Here is a tiny trained network, its code and every weight. The questions are about switching its units off for an input and a target symbol, where a switched-off unit gives its printed mean instead of its output.

import numpy as np


def w(rows, s, z=0):
    codes = np.array(rows[::2]) - 128.0
    scale = np.full(codes.shape[1], s)
    scale[-1] = z or s
    return codes * scale


def norm(h):
    return h / np.sqrt((h * h).mean(-1, keepdims=True) + 1e-5)


def f(y):
    return np.maximum(y, 0)


def softmax(a):
    e = np.exp(a - a.max(-1, keepdims=True))
    return e / e.sum(-1, keepdims=True)


def log_softmax(a):
    a = a - a.max(-1, keepdims=True)
    return a - np.log(np.exp(a).sum(-1, keepdims=True))


def net(x, mask):
    ids = ['αγδεζημξστψω'.index(c) for c in x.split()]
    T = len(ids)
    res = E[ids] + P[:T]
    u = 0
    for l in range(2):
        q, k, v = (norm(res) @ M[l].T for M in (Q, K, V))
        z = softmax(np.where(np.tri(T) > 0, q @ k.T / 2**0.5, -1e9)) @ v
        res = res + np.where(mask[u], z, O[l][:, -1]) @ O[l][:, :-1]
        u += 1
        y = f(norm(res) @ A[l][:, :-1].T + A[l][:, -1])
        res = res + np.where(mask[u : u + 8], y, B[l][:, -1]) @ B[l][:, :-1]
        u += 8
    return log_softmax(norm(res)[-1] @ U[:, :-1].T + U[:, -1])


Q, K, V, O, A, B = {}, {}, {}, {}, {}, {}
E = w([
[183,131,236,6],'α',
[147,94,215,210],'γ',
[168,152,137,159],'δ',
[171,95,248,173],'ε',
[92,95,78,145],'ζ',
[189,133,162,129],'η',
[145,88,120,14],'μ',
[107,120,99,174],'ξ',
[3,122,217,63],'σ',
[180,171,158,195],'τ',
[173,136,66,99],'ψ',
[166,111,177,149],'ω',
],0.016)
P = w([
[52,145,138,90],'0',
[93,65,148,145],'1',
[254,126,186,247],'2',
[55,177,136,82],'3',
[79,66,99,149],'4',
[248,97,157,232],'5',
[51,197,129,78],'6',
[89,86,100,130],'7',
[241,60,140,218],'8',
[60,234,119,69],'9',
[100,102,91,122],'10',
],0.0097)
Q[0] = w([
[94,65,177,4],'L0H0',
[198,62,123,206],'L0H0',
],0.024)
K[0] = w([
[53,49,129,6],'L0H0',
[215,96,155,187],'L0H0',
],0.024)
V[0] = w([
[4,153,9,8],'L0H0',
[145,142,146,189],'L0H0',
],0.0036)
O[0] = w([
[254,201,74,79,133],'L0H0',
[87,106,158,157,2],'L0H0',
],0.0063,0.0005)
A[0] = w([
[61,205,72,116,1],'L0N0',
[88,134,82,190,146],'L0N1',
[19,255,201,99,124],'L0N2',
[51,199,88,126,213],'L0N3',
[10,162,152,55,110],'L0N4',
[171,124,223,185,101],'L0N5',
[231,98,173,164,182],'L0N6',
[19,212,144,61,29],'L0N7',
],0.014,0.0039)
B[0] = w([
[74,180,109,170,180],'L0N0',
[136,130,197,133,212],'L0N1',
[148,5,128,120,230],'L0N2',
[83,134,151,103,224],'L0N3',
[188,159,128,129,224],'L0N4',
[105,162,175,110,251],'L0N5',
[162,81,115,140,255],'L0N6',
[138,148,47,175,211],'L0N7',
],0.03,0.0058)
Q[1] = w([
[168,76,74,253],'L1H0',
[121,175,145,76],'L1H0',
],0.031)
K[1] = w([
[162,149,251,125],'L1H0',
[103,129,52,106],'L1H0',
],0.031)
V[1] = w([
[199,76,207,85],'L1H0',
[186,204,163,4],'L1H0',
],0.012)
O[1] = w([
[129,254,202,144,253],'L1H0',
[98,206,159,39,120],'L1H0',
],0.0095,0.0053)
A[1] = w([
[40,64,206,3,167],'L1N0',
[56,86,184,161,80],'L1N1',
[85,58,131,144,158],'L1N2',
[21,80,223,163,77],'L1N3',
[86,122,146,187,141],'L1N4',
[82,180,218,64,74],'L1N5',
[76,33,122,96,3],'L1N6',
[112,68,231,181,94],'L1N7',
],0.017,0.0071)
B[1] = w([
[21,117,64,89,222],'L1N0',
[156,25,69,105,186],'L1N1',
[182,214,166,124,178],'L1N2',
[208,20,31,46,222],'L1N3',
[136,104,140,214,172],'L1N4',
[59,214,144,117,187],'L1N5',
[21,95,242,162,152],'L1N6',
[116,252,207,164,247],'L1N7',
],0.024,0.013)
U = w([
[249,96,153,113,136],'α',
[112,128,145,74,116],'γ',
[118,17,207,246,9],'δ',
[103,135,166,78,34],'ε',
[59,179,72,239,254],'ζ',
[199,162,185,134,195],'η',
[198,243,23,65,39],'μ',
[102,46,42,199,136],'ξ',
[137,120,81,145,171],'σ',
[80,5,173,107,66],'τ',
[64,131,9,86,172],'ψ',
[111,198,207,166,251],'ω',
],0.013,0.0036)

Each question gives the input, a string of symbols that net reads in full, and the target symbol t.
The units are the heads (2 rows each of Q, K, V and O) and the neurons (one row each of A and B). Each row of codes is followed by its name. A weight is (code - 128) times the scale printed after its matrix; where a second scale follows, it is the last column's (O, A, B and U).
mask holds one flag per unit, layer by layer, with each layer's heads first. A switched-off unit (its flag False) gives its mean, the last column of its rows in O or B, instead of its output. The means were averaged over made-up inputs and are rounded, as every weight is.
A unit's drop is (log p(t) with every unit on - log p(t) with that unit switched off) / (log p(t) with every unit on - log p(t) with every unit switched off).
The circuit of an input: a set's keep is (log p(t) with only the set's units on - log p(t) with every unit switched off) / (log p(t) with every unit on - log p(t) with every unit switched off). Starting from the 12 units with the biggest drops (on a tie, the unit counted first), units are removed one at a time, each time the one whose removal leaves the highest keep (on an exact tie, the one counted first), for as long as the keep stays at least 0.8.
units of the circuit, in order: the units of the circuit, biggest drop first
unit that matters most: the unit with the biggest drop
k most important neurons: the k neurons with the biggest drops, biggest first
top k neurons in layer l: the k neurons of layer l with the biggest drops, biggest first
input μ ψ ξ τ ξ γ ε μ δ δ ξ, target α: unit that matters most : L1H0
input μ ζ δ ξ ζ τ ξ μ δ μ δ, target ψ: 4 most important neurons : L0N1; L0N6; L1N0; L1N3
input ζ ξ μ α μ ζ γ τ μ ξ ξ, target δ: 4 most important neurons : L0N7; L0N0; L0N2; L1N6
input δ μ ζ μ μ ζ δ α η ζ ζ, target τ: 3 most important neurons : L0N7; L0N3; L1N6
input μ μ γ ζ μ ζ, target η: units of the circuit, in order : L1N7; L1N3; L0H0
input ζ ζ α η ζ δ γ μ ζ ξ, target ξ: 4 most important neurons : L0N0; L0N2; L0N3; L1N7
input μ τ ζ ζ μ, target τ: units of the circuit, in order : L0N7; L1H0
input ζ ζ μ μ μ μ μ μ ζ ζ μ, target τ: units of the circuit, in order : L1H0; L1N6
input ξ ξ μ, target ω: 2 most important neurons : L1N3; L0N7
input δ τ ζ ζ δ, target τ: units of the circuit, in order : L0H0; L1H0; L0N7; L0N6
input μ μ ζ μ μ τ μ, target μ: 4 most important neurons : L1N7; L0N7; L1N0; L1N3
input μ μ ζ τ ζ μ τ ζ μ, target α: units of the circuit, in order : L1N0; L0N5
input μ μ μ η ω ψ, target ω: 2 most important neurons : L1N3; L0N7
input ε μ η ζ μ μ γ δ ζ ξ ω, target δ: top 4 neurons in layer 0 : L0N7; L0N5; L0N0; L0N2
input μ μ δ μ α, target ψ: units of the circuit, in order : L1N0
input μ ω δ δ δ ζ, target ω: top 2 neurons in layer 0 : L0N3; L0N2
input μ δ μ ζ ξ τ η ζ μ ζ γ, target τ: top 3 neurons in layer 1 : L1N3; L1N6; L1N0
input ζ τ μ γ μ ξ μ μ τ δ δ, target α: units of the circuit, in order : L1N3; L0H0; L1N7; L1N1
input μ ζ ζ ψ ξ ξ, target η: top 2 neurons in layer 0 : L0N6; L0N3
input μ μ δ ζ ω, target τ: 2 most important neurons : L0N7; L0N5
input ψ δ μ, target ω: unit that matters most : L0N6
input δ δ η ω μ μ ω μ δ ζ δ, target τ: units of the circuit, in order : L0H0; L0N7; L1H0; L0N6
